(in the rows, 128 means zero)
Each row is followed by its class; each block has classes of its own.
[ 81 113 159 140 147 148 143 105 168  87 104 144 116 145 151 122 200  78
 157 100 145 102 153 109 113 132  98 141 174 101 139 130 123 157 142 136
 118] : z173
[138 102 105 141 162  90 123 169 125 122 113 143 124 132 134 198 137 187
 138 152 134 105 131 142 105 130  83 100 112 130 147 141 124 113 106 110
 151] : z969
[121 128 123 117 112 139 105 119 131 204 172 161  73 141 134 163  92 149
 142 116  94 159 150 136  78 138  88  99 179  91 110  74 133 134  91 113
 122] : z969
[154 108 149 138 138 132 123 126 166 132 118 199 150 138 139 168 183 111
 148 138 180 150 199  84 126 142 115 177 132  80 164 123 175 142 158 166
 183] : z108
[133 156 149 129 136 122 113 150 137 179 104 105 132 133 141 141 150 121
 151 115 114 144 126 129  88 114 116 163 131 116 191 111 157 110 116 105
 149] : z108
[ 80 152 176 141 101 141 132 129 153 180 124 161 111 136 116 176 116 118
 186 110 108 119  91 165  62 103 125 178 104  96 208  80 189 112 102  91
 124] : z117
[130 119 157 132 138 139 130 130 154 147 123 204 140 142 121 163 175 109
 146 128 175 147 172 111  81 141 109 166 123 104 164 108 165 146 164 145
 190] : z173
[ 64 188 143 142 111 138  87 133 116 148 143 150 165 132 125 142 125  93
 168 108 110 136  81 159  57  91 105 188 120 166 160  91 158 104  97  85
 124] : z652
[140 118 153 127 138 158 111 122 172 111 112 201 179 136 120 172 181 104
 138 139 171 139 168 109  99 150  90 156 120 105 180 121 186 161 177 140
 189] : z108
[152  76 145 144 179  71 129 183 124 130 119 127 103 120 168 200 144 181
 149 135 135 107 122 158 132 125  88  90 119 127 137 144 104 120 113 144
 133] : z969
[104 127  82 119 143 146 119  76 140  36  74 101 121 141 127 111 182 104
 120 126 168 108 195 106 186 138 104 103 163 126 143 196 132 130 170 119
 128] : z108
[144 143 130 109 140 139 121 163 161 137 151 220 163 124 122 205 172 115
 157 148 182 116 182 119  84 134  87 160 132 127 165 107 169 133 137 140
 159] : z969
[ 92 168 148 148 118 121 122 182 165 123 189 121 161 154 152 133  89 119
  96 139  82 119  91 134  76 125  79 144 141 113 123  30  65 107  87 114
  98] : z117
[139  91 138 150 170  86 129 174 135 152 141 111  72 129 173 192 143 161
 148 134 116 104 137 138 109 114  87 138 119  74 135 123  84 117  84 128
 117] : z652
[186 141 157 118 161 151 134 160 198 139 125 195 179 143 138 183 198 111
 119 157 150 103 156  84 118 162 101 173 111 102 156 128 155 148 141 150
 163] : z652
[105 119 110 129 168 144 122 117 103  31  77 131 106 157 137  63 132 114
  88 127 143  87 165 129 176 130  50 146 127 165 164 153 118 144 177 171
 133] : z865
[149 102 132 135 167  86 130 184 164 146 127 115 128 125 145 215 156 179
 149 146 149 105 133 140 119 126  91 130  99 129 152 151 102 108 118 108
 151] : z969
[149 110 183 132 128 133 160 156 162 125 139 208 143 157 142 140 175 104
 133 156 152 142 152 130 110 151  97 157 107  82 175  97 160 131 162 184
 175] : z117
[ 71 123  79 103 169 148 193 150  70  63 128 153 115 166  84 143 174  79
 104 136 134  69 191 162 139 131 102  94 181 109 154 194 134 158 143 131
 164] : z880
[137 144 179 134 121 146 132 172 152 150 172 131 146 101 140 116  87 142
 109 127 107 127 102 115 130 167 108 120 124 119 108  67  82 129  93 102
 127] : z64
[109 172 146 116 123 144 146 166 116 165 136 154 144 126 122 156 137 105
 150 114 106 118 151 135  94 130 127 172 141 149 174 101 170 113  80 103
 148] : z64
[ 76 158 150 142 104 152  82 119 117 123 159 159 202 131 138 129 126 105
 125 102  90 125  75 121 101 142  85 120 175 112 119  79 109 137  84  71
 130] : z865
[131  66 147 156 169  58 129 172 153 155 123 116  73 124 168 207 134 184
 152 129 139 132 149 154  83 122 100 130  85 100 128 133 100 112 113 123
 138] : z173
[151  67 147 142 163  79 161 188 144 188 133 106  89 123 158 188 169 166
 142 137 130 120 146 132  95 121 137 112 107  61 131 110 109 119 106 129
 164] : z173
[125 172 143 147 125 131  90 138 145  93 167 154 180 141 136 152 126 129
 105 132 117 125  86 131  88 134  72 133 148 128 134  98  94 114 102 100
 126] : z652
[172 132 166 114 157 140 129 131 171 132 132 194 143 134 141 186 181 102
 120 136 164 120 170 101 120 139  96 169 137 108 164 116 153 129 140 155
 163] : z652
[143 118 162 130 133 149 161 152 166 119 145 173 158 153 130 181 177 113
 134 136 140 110 158 117 108 139 110 176 131 119 185 111 159 140 137 144
 177] : z64
[175  60 142 155 177  71 136 178 153 115 104  78  77 123 160 173 135 198
 124 141 130  99 154 146 141 140  80 111  79  78 148 144  93 127 121 143
 131] : z108
[178  85 162 139 159  91 153 196 153 165 145 109  95 124 159 176 117 184
 136 140 119 116 139 129 158 162 107 146  74 108 133 130  89 120 103 125
 140] : z64
[ 71 117 114 112 143 164 133  93 136  37 107  85 126 142 146  93 171  71
 152 123 153 112 123  98 154 124 101 130 156 161 167 145  88 136 171 102
 129] : z64
[ 92 126  73 110 170 131 162 130 144  85 101 155  97 153 139 107 180  89
 133 140 143  94 219 106 117 155 126  99 165 119  77 157 129 152 137 143
  93] : z173
[102 105  94 118 141 149 135  93 131  44 106 108  99 148 135  97 170  99
 120 128 144 109 176 131 143 119  94  94 173 105 142 154 130 143 167 137
 120] : z108
[ 55 115  93 154 117 130 125 128  61  30 134 103 157 124 121 123 135 128
 122 132 165 139 206 212 184 124 122  57 143 168 101 202 141 110 154 158
 164] : z64
[ 91 162 132 127 123 127 113 143 145 176 114 143 111 128 138 147 153 112
 161 111 116 129 138 128  31 117 107 155 126 123 159  70 163 110  92  88
 127] : z173
[180 117 134 105 150 141 144 143 186 113 129 185 151 161 126 157 176 137
 134 166 152 119 131 104 114 141  93 145 126 118 176 148 152 129 160 136
 164] : z969
[177 108 150 152 163  56 185 204  93 154 119 102  82 123 136 149 115 195
  97 141 114  98 130 155 111 124 114 138  98 107 156 144  94 111  99 156
 138] : z880
[106 162 151 119 112 127 135 145 115 149 131 138 150 112 101 169 153  98
 163 104 133 101 113 144  69 126 107 170 111 129 192 104 151 129 105  91
 138] : z880
[ 67 155 152 170 107 145  99 134 145 152 152 151 159 127 128 127 123 121
 119 100 130 142 146 126  97 143  99 137 149 120  86  75 110 148 118 119
 141] : z173
[138  77 135 135 138  89 147 151 125 119 118 159  52  95 153 165 127 179
 130 149 151 132 172 142  93 127  87 118  87  86 151 154 134 122 123 156
 136] : z880
[ 86 150 158 140 107 131 125 141 151 185 131 142 125 155 159 131 175  95
 155 103  73 144 119 144  27 101  96 179 149 114 170  60 187 116  92 111
 135] : z108
[169  76 161 143 153  75 142 173 102 156 137 121  92 109 156 172 120 168
 126 134 139 128 111 140 135 128 103 124  92  93 152 122  93 120 128 142
 150] : z880
[163 100 144 140 184  90 151 207 154 130 123 130 119 106 164 198 127 179
 128 148 124  88 159 118 155 187 102 100  95 116 105 143  83 135  84 119
 118] : z64
[173  59 164 138 162  68 175 197 133 154 138 114  54 143 183 187 152 172
 120 146 111 106 134 171 135 123  82 124 100  69 157 112  91 102 116 152
 131] : z117
[125 162 137 116 113 119 121 160 124 164 138 139 138 139 131 145 171 126
 170 126 111 134  96 143  66 118 108 119 139 124 187  99 159  95  88 107
 154] : z969
[120 103 102 109 151 157 158 120 119  77 129 134  87 169 114  90 143 103
 119 127 121 100 159 145 103 119  99 113 166 107 141 130 129 165 164 151
 119] : z173
[ 79  92 107  83 120 186 137  91 124  92  99 109  98 118 139  71 199  82
 152 121 126 101 138 117 143 113 104 116 137  99 157 162 144 150 157 102
 132] : z865
[ 74 106 160 144 133 126 109 135 151 168 144 108 114 122 152 138 139 116
 167 110 114 151 114 132  54 139  84 122 135  80 108  75  84 130  98  71
 136] : z173
[103 164 135 140 129 127 131 148 140 153 121 131 144 147 116 170 162 111
 154 108 111 102 143 136  74 118 119 161 152  97 183 102 167 123  88  95
 138] : z108
[149 127 139 119 151 145 140 146 179  98 110 174 174 166 136 168 202 121
  99 157 130  91 132 123  80 138  97 113 119  99 205 118 185 137 151 145
 182] : z865
[108  95 124 103 149 141 152  98 137  76 100 113  85 141 140  95 177 105
 142 130 147  94 141 131 145 121 104 120 137  92 170 174 124 122 153 110
 127] : z865
[175 135 155 129 145 123 128 140 190  92 143 175 154 169 143 146 160 113
 106 151 153 145 161 102 102 144 102 139 141  88 185 103 155 123 155 180
 168] : z108
[165 135 163 129 149 152 128 147 208 132 127 190 161 170 124 156 169 109
 120 142 157 126 148  95 127 156 113 164 105 100 188 114 174 163 187 168
 180] : z108
[156 103 170 136 108 145 135 128 192 200 159  62  76 119 157 140 132 145
 143 125 114 108  81 131  95 129  86 130 108  36 142  70  77 137 131  83
  86] : z880
[ 66 134 158 140 147 159 116 148 152 133 142 219 179 143 134 147 154  98
 131 143 153 144 144 119  81 135  94 156 136 107 154 125 147 156 158 131
 193] : z865
[ 93  87 101  68 120 161 142  83 127  54 131 102  59 109 156 100 139 100
 130 117 117 140 180 132 153 130 102  90 162 159 113 175 114 134 144 115
 104] : z64
[ 67 107  97 135 156 148 118  82 123  36  78 118 115 132 145  88 168  97
 137 123 167 116 161 106 148 125  90 105 169 134 114 170  94 143 172 112
 118] : z173
[110 153 164 122 149 143 130 137 183 111 130 218 188 157 126 193 201  77
 148 133 178 123 167 110 105 134  93 163 160 141 190 120 182 118 144 147
 195] : z969
[148  99 135 150 131  79 136 175  90 155 132 118 105  97 140 184 126 179
 116 133 140 123 150 156 127 124 106 118  92 103 141 133 119 111 110 139
 154] : z880
[139 101 130 139 163  81 142 176 145 108  99 131 141 139 161 160 145 140
 140 165 112 110 155 140  96 163  72 124  83 109 125 104 121  97  89 125
 117] : z117
[131 118 153 116 145 155 133 129 157 130 146 196 130 155 131 154 182  88
 143 143 150 143 169 108 105 136  94 169 134  87 166 128 156 139 144 158
 187] : z652
[ 85 118 100 111 153 155 130  64  98  64 105 121  70 145 141  94 165  87
 124 126 148 128 148 124 158 106 100  98 200 112 140 180 104 115 155 111
 131] : z652
[194 120 160  98 176 139 135 149 192 124 133 191 141 129 143 186 175 103
 137 165 165 108 147 102  86 146  93 150 106  88 175 100 152 126 140 138
 149] : z652
[102 162 151 119 112 137 161 147 114 124 134 171 154 147  95 163 163  92
 152 118 115  97 143 163  86 135 104 166 142 104 188 109 164 114  90 102
 145] : z117
[ 94 102 103 115 131 146 137  84 106  50 100 135  98 136 150 106 163  89
 144 133 141 111 151 133 143 125  87  97 172 107 136 134 117 131 156 125
  91] : z117
[131 160 193 128 127 132 124 146 161 161 140 112 152  90 141 140 106 114
 122 108 108 126 104 111  60 140  91 162 138 130 140  76  93 148 103 116
 104] : z880
[143 104 143 114 142 131 142 141 146 146 136 201 129 138 139 157 175 130
 138 150 158 157 165 109 109 133 106 133 150 115 147 139 154 128 150 156
 189] : z969

Next block, with new classes.
[111  96 133 126 125 137 106 146 148 129  98 125  85  55 180  84 160 117
 131 171 146 126 166 115 113 166  94 155 177 160 164 116 102 147  90 103
 147] : z165
[109  99 138 150 168 108 146 123 118 149  78 116 144 115 161 150 185 108
 124 140 105  67 107  74 146 172  97 146 114 179 174  52  88 140 175 150
 133] : z953
[108 109 139 146 163 102 134 115 124 148  80 114 150 108 153 159 198 109
 132 129 116  72 109  79 158 161  96 146 130 181 171  27  82 147 201 163
 126] : z840
[109 111 148 149 162 122 142 130 123 149  75 117 150 118 155 157 189 114
 130 141  91  71 112  79 150 178  98 147 131 183 167  53  91 147 179 153
 132] : z792
[ 98 106 133 131 119 129 111 141 146 120 104 109  87  46 163  90 164 122
 133 173 148 119 154 109 114 168  88 129 182 163 151 112 109 152  94  93
 136] : z956
[114 108 140 149 154 113 147 125 119 157  79 119 142 117 167 147 185 109
 113 142  99  61 105  90 144 176 115 156 132 192 176  49  78 149 181 151
 147] : z165
[112 101 134 128 131 133 112 153 132 113 116 112 104  46 170  87 165 124
 134 164 153 128 160 115 123 170  90 142 176 162 156 100 110 157  97 108
 142] : z962
[ 90 132 127 138 181 149 142 142  90 129  99 115 156 138 158 147 187 116
 151 148 120  97 129 101 140 153 107 137 124 226 161  81  98 135 177 150
 126] : z955
[115 112 132 153 159 106 157 122 104 145  80 111 151 120 161 153 193 114
 135 128  97  68  95  82 142 172  98 136 125 185 162  31  79 160 189 157
 148] : z962
[123  92 114 138 140 115  74 124 155 154 105 107  72  64 148  75 153 123
 137 199 168 110 169 101 119 191  96 149 186 157 160  67 122 155 102  88
 152] : z165
[109 103 139 126 113 130 108 150 159 121  98 122 102  52 171  87 168 135
 147 165 142 132 161 114 116 168  86 130 170 150 160 114 111 143  98 102
 142] : z397
[110 100 148 134 136 141  92 149 145 123 100 114  92  42 166  86 154 131
 126 166 141 125 167 112 125 171  86 139 185 158 159 120 111 152  86  97
 134] : z792
[108  99 126 137 136 110  91 130 149 145 122  94  91  53 145  87 161 123
 136 195 158 108 155  91 122 194  93 125 181 159 144  66 131 163 101  81
 145] : z956
[ 93 134 116 144 189 141 140 145  91 129  97 119 155 145 156 167 191 103
 154 157 118  87 128  98 149 152 103 153 121 219 152  70 103 128 182 162
 132] : z962
[122  97 119 129 137 121  97 133 139 144 114 109  91  61 148  81 160 135
 144 191 162 134 158 107 109 189  85 130 171 168 162  79 123 155 102  87
 126] : z955
[107 102 152 138 124 130 110 152 162 120 121 124  82  49 155  89 153 118
 132 181 139 118 162 104 115 169  93 141 162 154 154  98 110 151  92 102
 135] : z171
[113  92 118 129 131 114  83 124 151 142 105 106  98  73 157  93 175 134
 152 192 157 127 165 105 115 184  92 125 177 146 157  80 134 152 109  87
 147] : z397
[106 107 137 143 157 107 131 119 128 149  82 113 147 106 158 155 201 107
 131 125 110  82 111  76 158 164  98 145 129 179 170  30  83 149 195 158
 129] : z840
[118 102 107 131 147 114  90 136 133 143 126  99  98  65 148  85 175 118
 149 192 160 121 164 109 125 189  88 135 176 159 153  68 127 163 102  94
 149] : z962
[118  95 117 130 137 119 103 130 140 150 119 105  91  61 148  76 163 134
 142 196 156 126 157 107 105 191  88 132 176 166 162  83 122 164  97  84
 130] : z955
[ 86 121 126 139 189 137 123 140  92 130  89 118 145 130 177 159 190  96
 148 154 122  86 142 106 147 143 102 145 112 211 163  83 106 113 170 144
 136] : z953
[116 106 133 151 159 109 131 119 118 151  70 118 136 120 160 145 184 111
 124 137 108  61 109  84 146 173 102 147 132 188 175  41  77 146 184 154
 146] : z165
[116 105 132 150 156 108 137 118 120 149  73 118 134 120 163 141 182 110
 123 147 112  59 109  86 142 176 102 151 135 190 172  38  79 145 183 147
 146] : z165
[109  92 123 130 135 105  73 127 168 156 128  95  84  50 143  83 174 117
 140 197 162 112 169  88 124 184  90 158 184 151 154  56 128 155 107  96
 134] : z840
[120  94 108 140 144 119  72 126 148 152 104 110  79  75 163  80 158 125
 138 196 169 119 163 107 112 189  93 143 189 158 158  73 127 159  99  84
 156] : z165
[ 88 131 139 144 198 151 120 145  88 120  87 125 164 129 170 163 188 108
 153 142 108 101 136 106 150 140 111 129 137 208 159  83 116 133 171 155
 139] : z792
[ 88 133 132 147 181 139 126 143  89 121  96 120 159 132 168 173 192 100
 152 151 117  94 128  98 147 141 110 126 123 219 147  78 119 128 180 140
 133] : z956
[ 86 127 129 143 194 150 123 145  96 127  86 116 160 135 167 160 197 111
 153 148 112 100 136 101 149 155  99 132 141 202 157  77 106 133 174 153
 142] : z792
[105 112 141 156 172 107 139 118 128 141  90 111 140 121 148 150 185 111
 134 138 103  58 103  73 149 169  93 121 119 177 164  33  82 162 183 152
 140] : z171
[116  94 128 140 152 120  81 129 147 145 109 101  95  50 151  80 164 134
 136 193 151 121 159 106 120 191  92 127 196 147 159  80 130 165  94  87
 145] : z792
[ 82 130 134 147 206 140 124 139 106 117 107 117 156 139 158 155 186 102
 159 153 119  88 130  88 154 147 100 119 116 202 151  58 108 139 178 157
 141] : z171
[117  91 112 133 129 113  88 135 161 144 110 107  90  74 153  90 172 136
 146 200 158 128 155  99 114 193  86 131 184 149 160  71 128 154 111  84
 146] : z397
[100 108 144 134 105 130 110 142 149 119 101 121  90  40 168  88 155 121
 129 169 143 122 158 117 115 165  95 132 173 160 149 113 112 151  92  93
 134] : z956
[108  89 109 133 139 113  90 136 159 146 116 101  81  69 156  74 172 115
 140 211 169 118 167  94 112 199  89 155 177 150 156  77 135 144  91  83
 141] : z953
[ 87 127 132 134 174 149 141 141  89 133  93 120 155 134 171 158 190 114
 144 145 117  89 132 113 130 149 102 140 124 224 164  88  92 141 174 152
 128] : z955
[ 90 132 122 144 189 139 138 147  90 127 100 117 157 138 160 162 193 107
 152 157 117  88 126  99 142 153 110 150 128 220 155  66 109 132 177 162
 137] : z962
[108  94 140 131 127 126 104 143 150 126 104 118  83  39 171  80 155 118
 131 169 145 118 167 112 118 162  91 148 162 151 167 125 114 138  79  97
 133] : z953
[116 110 129 153 163 112 149 127 104 143  82 100 149 117 150 157 193 116
 131 131 103  60 104  79 157 174  96 142 120 194 167  40  79 147 195 159
 138] : z962
[108 101 118 137 132 113  94 126 149 150 121  96  89  57 147  83 166 123
 138 196 157 110 152  96 118 196  98 124 188 159 146  71 131 172  97  76
 148] : z956
[107 107 150 133 113 133 116 147 140 119 111 116  91  34 165  92 156 121
 132 175 151 122 158 118 118 166 102 131 175 169 150 109 117 148  97  88
 136] : z956
[114  97 101 134 143 111  90 133 144 147 123  94  86  62 143  80 166 125
 137 195 156 108 155 103 124 196  88 140 182 160 154  67 120 164  99  93
 144] : z962
[106 112 148 147 163  99 125 116 120 153  85 112 155 103 162 156 197 111
 125 124 104  73 108  82 153 160 101 142 128 182 171  32  85 150 188 159
 132] : z840
[111  95 116 128 120 138  97 142 150 127  97 124  77  59 174  83 160 115
 135 179 149 115 171 118 117 166  85 154 174 164 164 118 102 139  95  97
 140] : z165
[ 91 123 116 143 193 145 122 134  96 127  84 121 141 139 170 145 179 103
 155 159 129  87 138  97 145 148 107 146 136 214 159  72 105 124 174 150
 147] : z165
[101 102 138 125 126 127  89 142 149 126 110 117  92  41 173  94 171 115
 135 166 151 131 172 114 124 152  86 154 173 162 160 104 110 140 101 106
 126] : z840
[ 90 127 139 143 196 151 119 135  90 127  82 114 160 129 175 158 194 111
 152 143 117  93 137 107 151 149 102 128 139 204 158  77 105 140 177 149
 146] : z792
[119  97 120 132 139 116 103 125 143 145 113 104  91  55 143  73 157 140
 137 188 165 124 153 109 107 188  91 127 183 162 164  80 116 171  98  91
 130] : z955
[102 101 119 127 110 133 100 149 158 116  98 114  91  67 169  85 177 131
 153 177 141 129 170 114 116 163  76 133 173 152 157 125 109 135 101  98
 140] : z397
[ 82 120 125 144 173 132 124 147 105 133  89 111 139 133 172 158 189  98
 145 161 119  76 143  91 142 158 100 159 113 213 156  74 110 104 170 144
 138] : z953
[114  86 114 139 143 107  92 125 153 147 104 102  80  60 152  72 160 120
 141 205 165 120 168  96 115 194  87 147 174 141 160  76 135 151  92  86
 143] : z953
[117 103 113 133 137 112 106 132 145 145 121  95  91  65 145  81 174 122
 150 205 166 115 160 103 112 196  92 150 184 156 148  60 124 160 105  98
 151] : z962
[ 91 121 113 139 176 143 129 140 103 135  92 121 139 138 170 148 188  97
 148 174 124  82 141 105 143 159 112 159 136 216 161  71 105 121 176 146
 146] : z165
[106 102 118 134 130 108  87 130 153 146 124  93  90  57 152  86 166 120
 138 200 156 111 154  97 116 194  94 126 181 157 144  69 141 162 100  76
 145] : z956
[104  98 130 146 174 113 138 123 115 148  83 111 146 122 173 151 189 107
 128 132  98  69 103  71 151 170  90 134 108 183 174  51  87 138 177 144
 136] : z953
[105  98 140 122 109 137 116 152 155 119 105 126  94  51 170  87 165 130
 141 176 143 134 163 120 114 166  99 138 178 155 164 112 110 148 102  98
 144] : z397
[ 98  93 116 119 119 137 101 154 158 119 116 108  92  66 175  92 178 129
 143 181 142 116 160 108 119 170  79 138 174 166 163 116 113 139 105  91
 136] : z397
[113 112 147 142 155 120 158 126 108 149  81 121 152 114 156 153 182 126
 125 126  98  78  97  86 138 172 101 136 117 203 180  56  79 155 181 154
 118] : z955
[109  98 129 139 152 115  87 134 166 143 130 107  86  66 143  88 160 120
 141 199 159 114 159  90 117 189  88 129 169 145 147  60 124 166 100  94
 145] : z171
[ 82 119 123 139 185 139 135 138  99 126  86 121 146 131 180 152 191  97
 148 157 118  90 133 100 142 147 107 148 116 206 165  85 110 116 168 146
 134] : z953
[ 85 117 121 139 192 136 122 137  96 127  87 108 141 132 173 152 191 100
 153 154 129  86 139  92 147 152  97 142 118 208 162  75 107 114 172 142
 140] : z953
[ 97  95 119 127 129 129 111 140 148 119  95 116  79  49 173  73 158 117
 134 179 154 124 164 115 114 168  83 143 170 154 166 122 108 137  82  94
 134] : z953
[118  99 123 130 136 118  92 131 143 145 118 105  89  62 143  71 161 137
 142 187 159 123 154 101 107 192  87 131 179 169 163  76 119 163  96  90
 130] : z955
[119  90 111 136 134 121  84 128 154 146  97 110  71  69 154  80 159 117
 143 199 170 118 172  96 117 192  93 156 187 158 157  70 122 154 105  89
 151] : z165
[105 109 149 151 165 111 144 125 133 143  98 119 147 120 158 159 188 104
 122 138  95  59  99  75 152 172 103 132 112 182 168  33  86 163 186 151
 134] : z171
[102 107 139 152 170 109 142 122 133 139  96 121 137 127 150 153 185 108
 138 145  94  62  95  70 140 166  92 126 116 179 166  30  86 157 183 154
 135] : z171
[102  89 133 133 123 127 108 146 151 118 103 111  86  44 175  74 156 116
 129 181 149 121 170 101 118 176  92 154 167 153 161 111 124 138  84  92
 135] : z953
[101 111 143 143 156  99 135 122 124 154  80 120 153  99 164 165 194 107
 126 124 100  73 109  82 151 162  99 148 126 181 170  33  84 149 188 164
 129] : z840
[102  86 124 134 135 130 109 139 146 120 103 113  80  50 168  69 158 122
 133 175 148 122 161 106 115 165  80 140 171 147 165 121 102 142  83  98
 139] : z953
[ 93 123 113 145 181 144 121 137  98 135  73 121 142 140 169 155 191 105
 150 152 126  89 143 105 147 154 103 147 132 211 163  81  94 123 177 155
 147] : z165
